Below is a small trained network, with its code and all its weights. Each question gives an input and a target symbol and asks what happens when units are switched off, that is, made to give their printed mean instead of their output.

import numpy as np


def w(rows, s, z=0):
    codes = np.array(rows[::2]) - 128.0
    scale = np.full(codes.shape[1], s)
    scale[-1] = z or s
    return codes * scale


def norm(h):
    return h / np.sqrt((h * h).mean(-1, keepdims=True) + 1e-5)


def f(y):
    return np.maximum(y, 0)


def softmax(a):
    e = np.exp(a - a.max(-1, keepdims=True))
    return e / e.sum(-1, keepdims=True)


def log_softmax(a):
    a = a - a.max(-1, keepdims=True)
    return a - np.log(np.exp(a).sum(-1, keepdims=True))


def net(x, mask):
    ids = ['αδεζθσψ'.index(c) for c in x.split()]
    T = len(ids)
    res = E[ids] + P[:T]
    r = norm(res)
    for j in range(3):
        rows = slice(3 * j, 3 * j + 3)
        q, k, v = (r @ M[0][rows].T for M in (Q, K, V))
        z = softmax(np.where(np.tri(T) > 0, q @ k.T / 3**0.5, -1e9)) @ v
        o = O[0][rows]
        res = res + np.where(mask[j], z, o[:, -1]) @ o[:, :-1]
    y = f(norm(res) @ A[0][:, :-1].T + A[0][:, -1])
    res = res + np.where(mask[3:15], y, B[0][:, -1]) @ B[0][:, :-1]
    return log_softmax(norm(res)[-1] @ U[:, :-1].T + U[:, -1])


Q, K, V, O, A, B = {}, {}, {}, {}, {}, {}
E = w([
[187,131,211],'α',
[153,87,132],'δ',
[153,78,130],'ε',
[155,101,112],'ζ',
[151,112,115],'θ',
[9,165,252],'σ',
[154,162,4],'ψ',
],0.0036)
P = w([
[64,98,111],'0',
[79,99,117],'1',
[95,103,128],'2',
[118,93,150],'3',
[136,93,164],'4',
[155,88,172],'5',
[174,89,182],'6',
[188,92,192],'7',
[201,92,197],'8',
[221,92,202],'9',
[229,92,208],'10',
[241,92,216],'11',
[243,90,214],'12',
[255,86,227],'13',
],0.0013)
Q[0] = w([
[15,183,97],'head 0',
[10,170,104],'head 0',
[23,181,92],'head 0',
[102,248,1],'head 1',
[152,5,251],'head 1',
[108,226,32],'head 1',
[137,110,124],'head 2',
[132,127,121],'head 2',
[130,110,132],'head 2',
],0.006)
K[0] = w([
[211,92,102],'head 0',
[194,75,98],'head 0',
[219,95,107],'head 0',
[1,108,199],'head 1',
[229,145,64],'head 1',
[27,113,193],'head 1',
[121,142,127],'head 2',
[117,130,128],'head 2',
[134,144,127],'head 2',
],0.0092)
V[0] = w([
[183,109,118],'head 0',
[44,114,164],'head 0',
[28,78,180],'head 0',
[250,96,222],'head 1',
[228,188,5],'head 1',
[228,187,140],'head 1',
[183,153,44],'head 2',
[186,80,88],'head 2',
[145,108,93],'head 2',
],0.0024)
O[0] = w([
[98,111,109,163],'head 0',
[168,171,142,137],'head 0',
[163,179,133,182],'head 0',
[34,116,110,244],'head 1',
[127,157,4,207],'head 1',
[67,157,62,145],'head 1',
[91,143,106,107],'head 2',
[121,127,72,249],'head 2',
[124,134,105,164],'head 2',
],0.0038,0.0013)
A[0] = w([
[128,127,128,115],'neuron 0',
[139,81,135,191],'neuron 1',
[37,100,185,72],'neuron 2',
[127,105,128,138],'neuron 3',
[33,185,180,118],'neuron 4',
[150,80,80,247],'neuron 5',
[121,255,163,208],'neuron 6',
[136,87,157,27],'neuron 7',
[127,127,127,113],'neuron 8',
[105,77,168,71],'neuron 9',
[187,195,214,144],'neuron 10',
[106,74,92,16],'neuron 11',
],0.0043,0.0012)
B[0] = w([
[130,129,130,128],'neuron 0',
[103,168,142,203],'neuron 1',
[235,155,80,155],'neuron 2',
[130,145,136,153],'neuron 3',
[227,152,65,146],'neuron 4',
[91,167,193,255],'neuron 5',
[218,119,102,149],'neuron 6',
[152,117,65,150],'neuron 7',
[130,129,128,128],'neuron 8',
[147,153,65,163],'neuron 9',
[1,102,51,187],'neuron 10',
[52,166,146,164],'neuron 11',
],0.0032,0.0031)
U = w([
[238,168,125,170],'α',
[145,125,194,2],'δ',
[160,2,175,125],'ε',
[53,128,168,152],'ζ',
[58,163,158,125],'θ',
[135,207,202,120],'σ',
[93,146,5,157],'ψ',
],0.0087,0.0029)

Each question gives the input, a string of symbols that net reads in full, and the target symbol t.
The units are the heads (3 rows each of Q, K, V and O) and the neurons (one row each of A and B). Each row of codes is followed by its name. A weight is (code - 128) times the scale printed after its matrix; where a second scale follows, it is the last column's (O, A, B and U).
mask holds one flag per unit, heads first, then neurons. A switched-off unit (its flag False) gives its mean, the last column of its rows in O or B, instead of its output. The means were averaged over made-up inputs and are rounded, as every weight is.
A unit's drop is (log p(t) with every unit on - log p(t) with that unit switched off) / (log p(t) with every unit on - log p(t) with every unit switched off).
The circuit of an input: a set's keep is (log p(t) with only the set's units on - log p(t) with every unit switched off) / (log p(t) with every unit on - log p(t) with every unit switched off). Starting from the 12 units with the biggest drops (on a tie, the unit counted first), units are removed one at a time, each time the one whose removal leaves the highest keep (on an exact tie, the one counted first), for as long as the keep stays at least 0.8.
units of the circuit, in order: the units of the circuit, biggest drop first
unit that matters most: the unit with the biggest drop
top k neurons: the k neurons with the biggest drops, biggest first
heads that matter: for each layer, one digit per head in row order, 1 if its drop is at least 0.15 and else 0, layers parted by /
drop of u: that unit's drop, to one decimal
input σ α ε, target ε: heads that matter => 011
input θ ε α θ ζ ε ψ ε α σ, target α: units of the circuit, in order => [neuron 4; neuron 2; neuron 6; neuron 5]
input ε ζ ε δ ε ζ ε, target ζ: heads that matter => 000
input ζ σ ψ, target α: units of the circuit, in order => [head 1; neuron 10]
input ε ε ε ψ α θ ε α ε ε α ψ ε θ, target ψ: heads that matter => 110
input ζ δ ε α θ σ ε α δ, target ζ: units of the circuit, in order => [head 1; neuron 10; head 0]
input σ ε ψ θ ζ ε ε α ε ε, target α: unit that matters most => head 0
input θ ψ ψ ψ σ ε ε ψ ε ε, target α: heads that matter => 010
input ψ θ σ θ, target α: heads that matter => 100
input ε ε σ ζ, target θ: heads that matter => 010
input ψ α α ψ ζ θ σ ζ, target α: heads that matter => 100
input α ε δ, target ε: top 2 neurons => [neuron 10; neuron 2]
input ε ε α ε α, target ε: top 4 neurons => [neuron 5; neuron 10; neuron 11; neuron 2]
input ε δ ε ε ε α ζ ε, target ζ: top 3 neurons => [neuron 11; neuron 1; neuron 5]
input σ ζ ψ ψ α, target α: units of the circuit, in order => [head 1]
input ε ε δ, target ε: top 2 neurons => [neuron 10; neuron 7]
input ε ε ε, target ε: top 4 neurons => [neuron 10; neuron 7; neuron 9; neuron 2]
input σ ε ψ ε δ α, target α: drop of neuron 6 => 0.1
input ζ α ε ε ε ζ θ θ, target ζ: drop of head 1 => 0.1
input α ε σ ψ α θ, target α: drop of head 1 => 0.6
